Below is a small trained network, with its code and all its weights. Each question gives an input and a target symbol and asks what happens when units are switched off, that is, made to give their printed mean instead of their output.

import numpy as np


def w(rows, s, z=0):
    codes = np.array(rows[::2]) - 128.0
    scale = np.full(codes.shape[1], s)
    scale[-1] = z or s
    return codes * scale


def f(y):
    return y / 2 * (1 + np.tanh(0.7978845608 * (y + 0.044715 * y**3)))


def softmax(a):
    e = np.exp(a - a.max(-1, keepdims=True))
    return e / e.sum(-1, keepdims=True)


def log_softmax(a):
    a = a - a.max(-1, keepdims=True)
    return a - np.log(np.exp(a).sum(-1, keepdims=True))


def net(x, mask):
    ids = ['ΔΘΠαγεζημξσφω'.index(c) for c in x.split()]
    T = len(ids)
    res = E[ids] + P[:T]
    r = res
    for j in range(3):
        rows = slice(3 * j, 3 * j + 3)
        q, k, v = (r @ M[0][rows].T for M in (Q, K, V))
        z = softmax(np.where(np.tri(T) > 0, q @ k.T / 3**0.5, -1e9)) @ v
        o = O[0][rows]
        res = res + np.where(mask[j], z, o[:, -1]) @ o[:, :-1]
    y = f(res @ A[0][:, :-1].T + A[0][:, -1])
    res = res + np.where(mask[3:19], y, B[0][:, -1]) @ B[0][:, :-1]
    return log_softmax(res[-1] @ U[:, :-1].T + U[:, -1])


Q, K, V, O, A, B = {}, {}, {}, {}, {}, {}
E = w([
[128,194,194,55,176,99,189,58],'Δ',
[132,110,92,156,42,152,143,161],'Θ',
[79,151,170,140,98,129,242,163],'Π',
[112,7,232,152,168,160,81,159],'α',
[51,89,76,166,82,147,126,193],'γ',
[110,117,116,111,133,177,237,162],'ε',
[85,82,235,90,118,59,139,225],'ζ',
[91,119,42,85,122,157,180,122],'η',
[217,167,83,210,236,110,171,188],'μ',
[92,141,183,206,119,114,57,148],'ξ',
[82,76,127,139,135,122,84,186],'σ',
[163,83,125,64,170,161,145,78],'φ',
[148,122,116,187,66,189,137,85],'ω',
],0.019)
P = w([
[119,250,188,43,73,255,185,176],'0',
[100,232,173,77,127,188,76,164],'1',
[72,171,172,104,131,195,176,188],'2',
[77,158,177,128,166,161,125,153],'3',
[75,134,164,152,152,157,175,153],'4',
[83,127,166,164,163,133,164,129],'5',
[90,110,153,178,153,126,197,117],'6',
[100,101,150,186,153,105,192,95],'7',
[120,95,139,204,154,93,196,73],'8',
[132,84,135,226,106,81,238,61],'9',
[110,95,169,160,136,108,181,75],'10',
],0.0089)
Q[0] = w([
[78,116,155,165,144,170,252,135],'H0',
[152,172,78,98,73,131,141,131],'H0',
[168,219,78,74,130,75,106,119],'H0',
[89,41,167,172,163,114,218,147],'H1',
[108,99,154,107,126,107,57,104],'H1',
[179,109,26,102,120,139,105,108],'H1',
[130,95,162,171,140,171,135,128],'H2',
[73,176,102,143,112,98,133,126],'H2',
[140,201,79,111,101,81,101,162],'H2',
],0.011)
K[0] = w([
[194,87,73,175,162,40,114,117],'H0',
[192,193,182,107,139,149,97,160],'H0',
[116,159,122,106,167,248,99,213],'H0',
[153,105,68,212,167,2,136,79],'H1',
[139,218,146,141,144,171,190,236],'H1',
[31,176,177,64,58,156,89,128],'H1',
[166,98,88,177,212,42,154,138],'H2',
[15,72,137,71,128,123,117,110],'H2',
[183,123,135,58,80,207,88,83],'H2',
],0.0079)
V[0] = w([
[168,169,181,67,186,40,116,105],'H0',
[230,90,110,97,198,205,134,4],'H0',
[141,154,197,199,34,161,68,132],'H0',
[238,135,123,176,171,102,90,145],'H1',
[153,186,22,85,55,51,140,162],'H1',
[125,93,49,110,170,100,66,188],'H1',
[18,126,169,144,120,171,73,138],'H2',
[206,245,130,225,129,137,161,134],'H2',
[60,126,222,120,146,3,140,106],'H2',
],0.0076)
O[0] = w([
[25,72,133,247,93,144,89,105,104],'H0',
[29,181,180,121,219,38,102,133,82],'H0',
[162,2,21,129,178,87,127,185,131],'H0',
[124,120,88,145,161,74,41,209,189],'H1',
[218,204,134,225,110,173,108,179,1],'H1',
[206,156,203,144,20,85,128,72,121],'H1',
[131,182,55,118,99,88,112,125,155],'H2',
[180,58,96,204,140,137,153,98,193],'H2',
[145,132,63,95,100,216,94,162,141],'H2',
],0.0079,0.0089)
A[0] = w([
[96,113,146,154,174,79,165,133,123],'N0',
[120,174,78,165,125,68,63,123,135],'N1',
[84,209,128,81,125,169,117,35,74],'N2',
[88,134,179,141,99,89,95,49,105],'N3',
[125,176,55,150,93,81,145,198,158],'N4',
[186,189,133,85,107,41,51,141,125],'N5',
[254,85,153,113,157,184,172,203,188],'N6',
[180,226,85,178,196,162,182,100,114],'N7',
[61,241,90,89,32,88,156,143,253],'N8',
[151,154,192,70,191,89,166,100,198],'N9',
[88,100,200,142,205,167,27,238,121],'N10',
[133,94,189,143,85,126,174,93,90],'N11',
[86,70,191,90,64,199,151,110,103],'N12',
[128,79,157,142,155,252,104,167,127],'N13',
[179,92,94,199,188,183,49,67,163],'N14',
[59,140,98,54,77,118,101,88,148],'N15',
],0.0076,0.0046)
B[0] = w([
[166,82,91,99,130,210,96,157,193],'N0',
[244,41,64,217,126,219,224,65,132],'N1',
[87,98,35,215,40,79,108,169,152],'N2',
[78,139,127,96,114,36,147,157,137],'N3',
[147,38,192,10,211,57,136,103,152],'N4',
[177,105,83,146,35,186,112,111,130],'N5',
[110,178,181,116,141,33,166,76,231],'N6',
[96,125,54,46,135,113,63,156,164],'N7',
[112,130,195,182,184,145,51,101,194],'N8',
[221,170,156,134,113,147,65,194,183],'N9',
[116,171,147,166,88,88,165,107,245],'N10',
[167,179,78,91,172,158,132,98,153],'N11',
[166,204,90,137,100,185,141,113,204],'N12',
[140,190,41,200,123,94,143,163,203],'N13',
[107,170,102,134,110,143,135,78,207],'N14',
[178,2,169,233,158,202,59,141,207],'N15',
],0.006,0.013)
U = w([
[143,51,144,149,160,155,98,134,120],'Δ',
[74,147,56,126,119,128,166,60,140],'Θ',
[186,127,28,183,79,163,110,154,2],'Π',
[87,168,57,109,229,76,115,174,140],'α',
[124,141,143,206,149,126,130,108,24],'γ',
[99,149,103,112,91,66,142,174,207],'ε',
[172,151,146,96,131,140,121,50,219],'ζ',
[91,159,121,146,144,155,170,139,104],'η',
[46,173,175,130,172,131,113,106,84],'μ',
[29,165,69,173,122,134,110,121,91],'ξ',
[91,120,2,124,95,62,115,129,118],'σ',
[137,204,135,144,121,140,58,96,211],'φ',
[121,140,130,131,107,141,118,83,184],'ω',
],0.0079,0.0026)

Each question gives the input, a string of symbols that net reads in full, and the target symbol t.
The units are the heads (3 rows each of Q, K, V and O) and the neurons (one row each of A and B). Each row of codes is followed by its name. A weight is (code - 128) times the scale printed after its matrix; where a second scale follows, it is the last column's (O, A, B and U).
mask holds one flag per unit, heads first, then neurons. A switched-off unit (its flag False) gives its mean, the last column of its rows in O or B, instead of its output. The means were averaged over made-up inputs and are rounded, as every weight is.
A unit's drop is (log p(t) with every unit on - log p(t) with that unit switched off) / (log p(t) with every unit on - log p(t) with every unit switched off).
The circuit of an input: a set's keep is (log p(t) with only the set's units on - log p(t) with every unit switched off) / (log p(t) with every unit on - log p(t) with every unit switched off). Starting from the 12 units with the biggest drops (on a tie, the unit counted first), units are removed one at a time, each time the one whose removal leaves the highest keep (on an exact tie, the one counted first), for as long as the keep stays at least 0.8.
units of the circuit, in order: the units of the circuit, biggest drop first
most important unit: the unit with the biggest drop
top k neurons: the k neurons with the biggest drops, biggest first
which heads matter: for each layer, one digit per head in row order, 1 if its drop is at least 0.15 and else 0, layers parted by /
input σ η α φ α α α ζ γ α Π, target Δ: most important unit => N15
input ω α α ζ γ, target Π: which heads matter => 110
input α α γ α μ α α μ γ ζ ξ, target Π: which heads matter => 010
input α ζ φ Δ σ, target ξ: units of the circuit, in order => H0, H2
input α Δ μ η, target ξ: units of the circuit, in order => N2, H0, H2, N8
input α α α η, target Δ: which heads matter => 000
input α η ω ω γ γ α, target ζ: units of the circuit, in order => H0, H1, N6
input Δ Δ ζ, target Π: units of the circuit, in order => H0, N12, H2
input α γ α α ζ ε, target Π: which heads matter => 111
input α ζ α α Δ η Δ σ, target ξ: units of the circuit, in order => H0, H2
input Π μ Θ ω α ζ μ α μ Δ, target φ: units of the circuit, in order => H0, N9
input γ ω α α ξ α Π, target Δ: which heads matter => 011
input α Δ γ γ α ξ α, target σ: which heads matter => 101
input α γ ω α α Π Θ ξ α α ω, target Δ: top 2 neurons => N15, N13
input α ξ α α γ ω ω Π, target α: units of the circuit, in order => H0, H1
input α ζ η α ω α Δ, target Δ: which heads matter => 010
input α μ ω, target Θ: most important unit => H2
input ξ η α ξ ω α, target α: which heads matter => 100
input α ζ α ω α α γ ζ, target ζ: which heads matter => 110
input Θ α Θ, target Δ: most important unit => H2
input Θ ζ ζ ω α γ α, target ζ: which heads matter => 110
input α μ ζ ζ ζ α ζ α α Θ ζ, target ε: top 2 neurons => N15, N6
input α φ α, target μ: which heads matter => 101
input α Δ α γ μ α Δ, target φ: top 3 neurons => N8, N9, N5
input α α Δ ζ α, target Π: top 4 neurons => N12, N13, N15, N6
input γ γ μ α γ Δ Δ ξ, target Π: units of the circuit, in order => H1, N1
input μ α γ ζ, target ε: most important unit => H1
input η γ α ξ, target Δ: which heads matter => 101
input Δ Δ α, target ξ: which heads matter => 100
input α φ α ζ Θ φ ξ α φ, target Δ: which heads matter => 110
